Below are the code and all the weights of a small trained network. Each question names an input and a target symbol and asks about switching units off, where a switched-off unit gives its printed mean instead of its output.

import numpy as np


def w(rows, s, z=0):
    codes = np.array(rows[::2]) - 128.0
    scale = np.full(codes.shape[1], s)
    scale[-1] = z or s
    return codes * scale


def f(y):
    return np.maximum(y, 0)


def softmax(a):
    e = np.exp(a - a.max(-1, keepdims=True))
    return e / e.sum(-1, keepdims=True)


def log_softmax(a):
    a = a - a.max(-1, keepdims=True)
    return a - np.log(np.exp(a).sum(-1, keepdims=True))


def net(x, mask):
    ids = ['ΛΞΦΩαβεητψ'.index(c) for c in x.split()]
    T = len(ids)
    res = E[ids] + P[:T]
    u = 0
    for l in range(2):
        r = res
        for j in range(3):
            rows = slice(4 * j, 4 * j + 4)
            q, k, v = (r @ M[l][rows].T for M in (Q, K, V))
            z = softmax(np.where(np.tri(T) > 0, q @ k.T / 4**0.5, -1e9)) @ v
            o = O[l][rows]
            res = res + np.where(mask[u + j], z, o[:, -1]) @ o[:, :-1]
        u += 3
        y = f(res @ A[l][:, :-1].T + A[l][:, -1])
        res = res + np.where(mask[u : u + 4], y, B[l][:, -1]) @ B[l][:, :-1]
        u += 4
    return log_softmax(res[-1] @ U[:, :-1].T + U[:, -1])


Q, K, V, O, A, B = {}, {}, {}, {}, {}, {}
E = w([
[168,100,81,76,228,103,117,131,111],'Λ',
[113,216,89,49,206,94,131,130,97],'Ξ',
[225,68,136,189,138,85,240,53,83],'Φ',
[54,97,187,172,206,220,79,79,223],'Ω',
[16,77,111,171,63,161,178,251,184],'α',
[139,164,183,22,254,72,193,176,182],'β',
[180,162,137,129,152,135,85,134,29],'ε',
[172,218,127,66,37,237,154,116,89],'η',
[120,59,114,147,206,142,159,129,141],'τ',
[109,107,148,137,220,43,170,93,159],'ψ',
],0.016)
P = w([
[53,162,181,76,96,103,104,131,3],'0',
[120,145,74,173,144,159,115,141,95],'1',
[129,153,124,161,133,141,118,128,119],'2',
[136,135,113,122,139,146,135,125,160],'3',
[135,153,118,166,127,136,137,110,133],'4',
[140,153,114,151,137,167,138,121,145],'5',
[143,140,105,165,132,148,134,97,156],'6',
[152,130,106,171,127,171,128,96,152],'7',
[155,110,67,138,143,164,125,82,149],'8',
[141,117,101,188,118,155,118,87,134],'9',
],0.011)
Q[0] = w([
[91,118,162,103,78,218,144,140,194],'0.h1',
[127,162,123,68,154,89,193,90,2],'0.h1',
[137,147,87,129,140,101,221,190,82],'0.h1',
[58,97,69,89,125,97,101,122,103],'0.h1',
[81,190,83,176,86,115,1,117,53],'0.h2',
[84,141,102,72,64,123,193,51,176],'0.h2',
[139,124,208,173,237,199,184,84,125],'0.h2',
[131,103,142,157,93,79,117,75,123],'0.h2',
[131,134,86,57,112,170,116,160,71],'0.h3',
[107,217,51,124,6,129,56,185,45],'0.h3',
[133,64,216,152,148,58,132,78,160],'0.h3',
[82,158,118,190,146,114,60,183,107],'0.h3',
],0.008)
K[0] = w([
[148,60,138,190,140,121,133,91,143],'0.h1',
[135,182,98,101,82,139,206,207,140],'0.h1',
[167,156,149,99,110,75,238,156,178],'0.h1',
[174,115,142,118,98,78,44,120,64],'0.h1',
[178,210,18,164,97,198,166,174,165],'0.h2',
[97,91,60,112,218,88,157,187,184],'0.h2',
[103,206,164,43,68,60,43,139,90],'0.h2',
[65,107,124,203,127,190,138,160,128],'0.h2',
[146,40,138,162,160,48,142,127,180],'0.h3',
[166,142,116,215,253,121,105,202,178],'0.h3',
[71,193,152,79,90,181,149,150,147],'0.h3',
[177,63,91,134,110,156,154,189,142],'0.h3',
],0.0071)
V[0] = w([
[100,79,125,126,104,83,21,215,146],'0.h1',
[80,136,94,144,185,180,125,111,166],'0.h1',
[147,150,55,103,131,110,160,131,115],'0.h1',
[47,254,135,138,114,142,175,73,158],'0.h1',
[160,144,101,126,130,93,183,167,87],'0.h2',
[82,78,88,165,199,97,170,54,147],'0.h2',
[79,158,141,135,108,197,96,82,132],'0.h2',
[102,99,220,142,135,164,59,122,127],'0.h2',
[151,64,201,139,185,95,84,84,97],'0.h3',
[116,204,136,116,74,110,108,63,128],'0.h3',
[189,124,129,162,179,70,76,125,175],'0.h3',
[31,123,108,77,141,99,117,83,64],'0.h3',
],0.0084)
O[0] = w([
[79,79,148,39,135,155,112,238,129,2],'0.h1',
[77,119,90,99,196,233,86,111,106,153],'0.h1',
[222,142,162,106,131,177,125,140,236,173],'0.h1',
[37,74,124,142,128,135,120,2,186,236],'0.h1',
[152,216,180,123,174,97,93,161,174,215],'0.h2',
[191,68,135,205,95,193,97,117,67,69],'0.h2',
[183,100,139,72,168,176,192,57,178,84],'0.h2',
[121,81,133,69,68,111,196,119,53,112],'0.h2',
[148,87,120,214,99,138,156,158,49,89],'0.h3',
[210,192,136,62,102,61,122,80,111,188],'0.h3',
[82,69,98,197,169,87,136,95,143,11],'0.h3',
[82,99,165,149,104,111,61,133,36,225],'0.h3',
],0.0065,0.0062)
A[0] = w([
[144,186,155,84,254,154,89,142,154,252],'0.n1',
[105,219,43,112,123,139,119,131,139,119],'0.n2',
[171,122,139,111,141,41,114,106,158,168],'0.n3',
[46,169,111,117,43,93,175,185,146,49],'0.n4',
],0.0068,0.003)
B[0] = w([
[110,72,131,238,193,117,141,111,102,249],'0.n1',
[155,80,204,105,87,139,118,146,177,171],'0.n2',
[108,142,2,148,131,223,130,137,86,186],'0.n3',
[65,143,117,80,112,113,239,112,202,137],'0.n4',
],0.0089,0.017)
Q[1] = w([
[113,87,161,123,191,60,77,136,143],'1.h1',
[160,116,203,129,191,133,119,120,96],'1.h1',
[123,94,139,79,128,132,63,153,197],'1.h1',
[39,85,89,207,239,89,142,114,169],'1.h1',
[78,170,171,152,73,186,35,61,115],'1.h2',
[84,115,175,57,88,178,88,135,213],'1.h2',
[64,154,167,50,2,162,101,160,182],'1.h2',
[117,173,125,132,106,213,88,101,173],'1.h2',
[152,133,156,148,96,157,187,134,163],'1.h3',
[120,112,112,66,31,122,144,145,152],'1.h3',
[130,136,137,112,39,190,121,46,73],'1.h3',
[57,140,146,93,194,190,107,102,163],'1.h3',
],0.009)
K[1] = w([
[85,117,117,98,133,58,98,129,38],'1.h1',
[199,196,158,83,175,53,148,82,78],'1.h1',
[60,135,183,104,190,146,41,138,178],'1.h1',
[106,110,254,89,62,46,165,196,102],'1.h1',
[132,212,75,145,133,226,133,55,168],'1.h2',
[136,189,179,150,121,209,87,69,208],'1.h2',
[204,183,110,163,123,205,100,141,226],'1.h2',
[160,206,60,121,127,144,87,100,191],'1.h2',
[93,127,165,212,188,147,141,96,145],'1.h3',
[172,85,132,237,141,244,82,129,210],'1.h3',
[149,178,39,170,212,195,154,60,207],'1.h3',
[137,202,117,51,166,61,158,175,103],'1.h3',
],0.007)
V[1] = w([
[122,107,111,201,49,136,90,132,138],'1.h1',
[115,114,160,197,111,79,115,167,108],'1.h1',
[140,167,73,136,193,91,187,74,129],'1.h1',
[143,168,96,141,102,187,118,122,79],'1.h1',
[142,62,150,99,96,132,69,86,107],'1.h2',
[71,157,94,79,98,227,115,114,121],'1.h2',
[169,164,161,93,62,232,163,129,80],'1.h2',
[153,222,109,84,190,116,80,236,143],'1.h2',
[195,121,123,90,118,162,176,210,59],'1.h3',
[153,193,116,63,66,60,20,57,102],'1.h3',
[217,178,137,91,184,166,149,121,173],'1.h3',
[132,103,104,127,77,121,254,60,162],'1.h3',
],0.0094)
O[1] = w([
[122,132,183,27,177,144,100,140,184,2],'1.h1',
[121,104,133,64,168,105,195,214,83,146],'1.h1',
[88,118,86,181,132,35,211,108,105,210],'1.h1',
[122,117,113,148,132,169,172,114,208,125],'1.h1',
[107,196,188,85,91,123,108,93,53,68],'1.h2',
[126,181,132,202,183,138,166,130,139,130],'1.h2',
[110,131,180,145,170,179,158,200,135,82],'1.h2',
[170,25,106,171,84,206,97,72,130,76],'1.h2',
[159,112,180,165,65,187,217,137,122,76],'1.h3',
[62,144,58,58,63,146,112,92,95,130],'1.h3',
[20,91,173,206,2,120,110,121,189,49],'1.h3',
[92,229,71,174,105,123,136,163,193,133],'1.h3',
],0.0074,0.0081)
A[1] = w([
[199,25,165,59,102,136,71,50,145,5],'1.n1',
[169,95,148,130,158,85,87,183,59,201],'1.n2',
[132,64,148,2,160,156,160,119,144,3],'1.n3',
[96,74,128,197,157,175,177,134,156,59],'1.n4',
],0.0074,0.0042)
B[1] = w([
[88,132,180,213,134,81,133,155,94,148],'1.n1',
[162,132,134,103,95,152,150,82,221,250],'1.n2',
[98,112,170,130,57,115,36,214,131,176],'1.n3',
[188,79,178,51,81,108,98,158,2,204],'1.n4',
],0.0091,0.018)
U = w([
[124,177,88,168,155,114,99,194,71,3],'Λ',
[116,185,121,90,121,87,85,155,111,117],'Ξ',
[162,135,123,128,105,59,229,103,141,153],'Φ',
[3,126,146,121,232,139,88,91,72,84],'Ω',
[11,88,84,135,171,134,173,248,168,213],'α',
[76,128,179,165,119,77,126,153,111,97],'β',
[73,174,147,143,156,91,161,152,104,58],'ε',
[104,154,190,116,138,233,161,80,212,230],'η',
[78,140,90,112,125,185,162,156,54,142],'τ',
[62,146,67,153,137,120,93,187,115,202],'ψ',
],0.0056,0.005)

Each question gives the input, a string of symbols that net reads in full, and the target symbol t.
The units are the heads (4 rows each of Q, K, V and O) and the neurons (one row each of A and B). Each row of codes is followed by its name. A weight is (code - 128) times the scale printed after its matrix; where a second scale follows, it is the last column's (O, A, B and U).
mask holds one flag per unit, layer by layer, with each layer's heads first. A switched-off unit (its flag False) gives its mean, the last column of its rows in O or B, instead of its output. The means were averaged over made-up inputs and are rounded, as every weight is.
A unit's drop is (log p(t) with every unit on - log p(t) with that unit switched off) / (log p(t) with every unit on - log p(t) with every unit switched off).
unit that matters most: the unit with the biggest drop
k most important neurons: the k neurons with the biggest drops, biggest first
k most important neurons of layer l: the k neurons of layer l with the biggest drops, biggest first
which heads matter: for each layer, one digit per head in row order, 1 if its drop is at least 0.15 and else 0, layers parted by /
input β α ψ η Φ Ξ Λ, target Φ: 2 most important neurons -> (1.n2, 0.n4)
input ψ Ξ β ψ β β β Ξ ψ, target Ξ: 3 most important neurons -> (1.n3, 0.n3, 1.n2)
input Φ Ω Φ ψ, target α: unit that matters most -> 1.h1
input β Ξ α η β α β β τ ε, target Φ: which heads matter -> 000 / 101
input β ψ ε Ω, target Ω: which heads matter -> 100 / 000
input β β β β Ξ β η β ψ Λ, target Φ: which heads matter -> 000 / 101
input τ ψ Φ Λ Φ β τ, target η: which heads matter -> 111 / 111
input β β η β, target Φ: 4 most important neurons -> (0.n1, 0.n4, 1.n2, 0.n2)
input β η β η β ψ η, target β: 2 most important neurons -> (0.n3, 1.n2)
input Ξ β η ψ, target Ω: which heads matter -> 000 / 001
input ψ β β β β τ, target Ξ: 2 most important neurons of layer 1 -> (1.n3, 1.n2)
input η Λ η ψ, target ψ: which heads matter -> 010 / 001
input ε β τ η β α η η ε, target τ: 3 most important neurons -> (0.n1, 1.n4, 1.n2)
input ε β Ξ Ξ Λ, target τ: which heads matter -> 110 / 001
input Ξ Φ β ψ Ω η ψ Λ ψ η, target ψ: 3 most important neurons -> (0.n3, 0.n1, 1.n2)
input ε Φ β η Φ β ψ, target τ: 3 most important neurons -> (0.n1, 0.n3, 1.n2)
input ψ β β τ β ψ τ η, target η: which heads matter -> 011 / 100
input η Φ α β β β, target ψ: 2 most important neurons of layer 0 -> (0.n1, 0.n4)
input Ω η η, target η: which heads matter -> 000 / 100
input Ω η ε, target ε: unit that matters most -> 1.h2
input ε ε α Ω, target Ω: 2 most important neurons -> (1.n2, 0.n3)
input ψ β Φ β ε β Ξ Ω β Λ, target Ξ: 2 most important neurons -> (1.n3, 0.n3)
input τ β η β ε Φ β η τ β, target η: 2 most important neurons -> (0.n1, 1.n2)
input β Ω η β β τ, target Φ: 2 most important neurons of layer 1 -> (1.n2, 1.n3)
input ψ β ψ, target Ξ: most important neuron of layer 0 -> (0.n3)
input η β β β β η ε, target ψ: which heads matter -> 110 / 001
input α α ε, target Λ: 3 most important neurons -> (0.n4, 0.n1, 1.n4)
input ε η ψ β η β, target τ: 2 most important neurons of layer 0 -> (0.n1, 0.n3)
input Φ β η β ψ Λ η β η, target β: 3 most important neurons -> (0.n3, 0.n1, 1.n2)
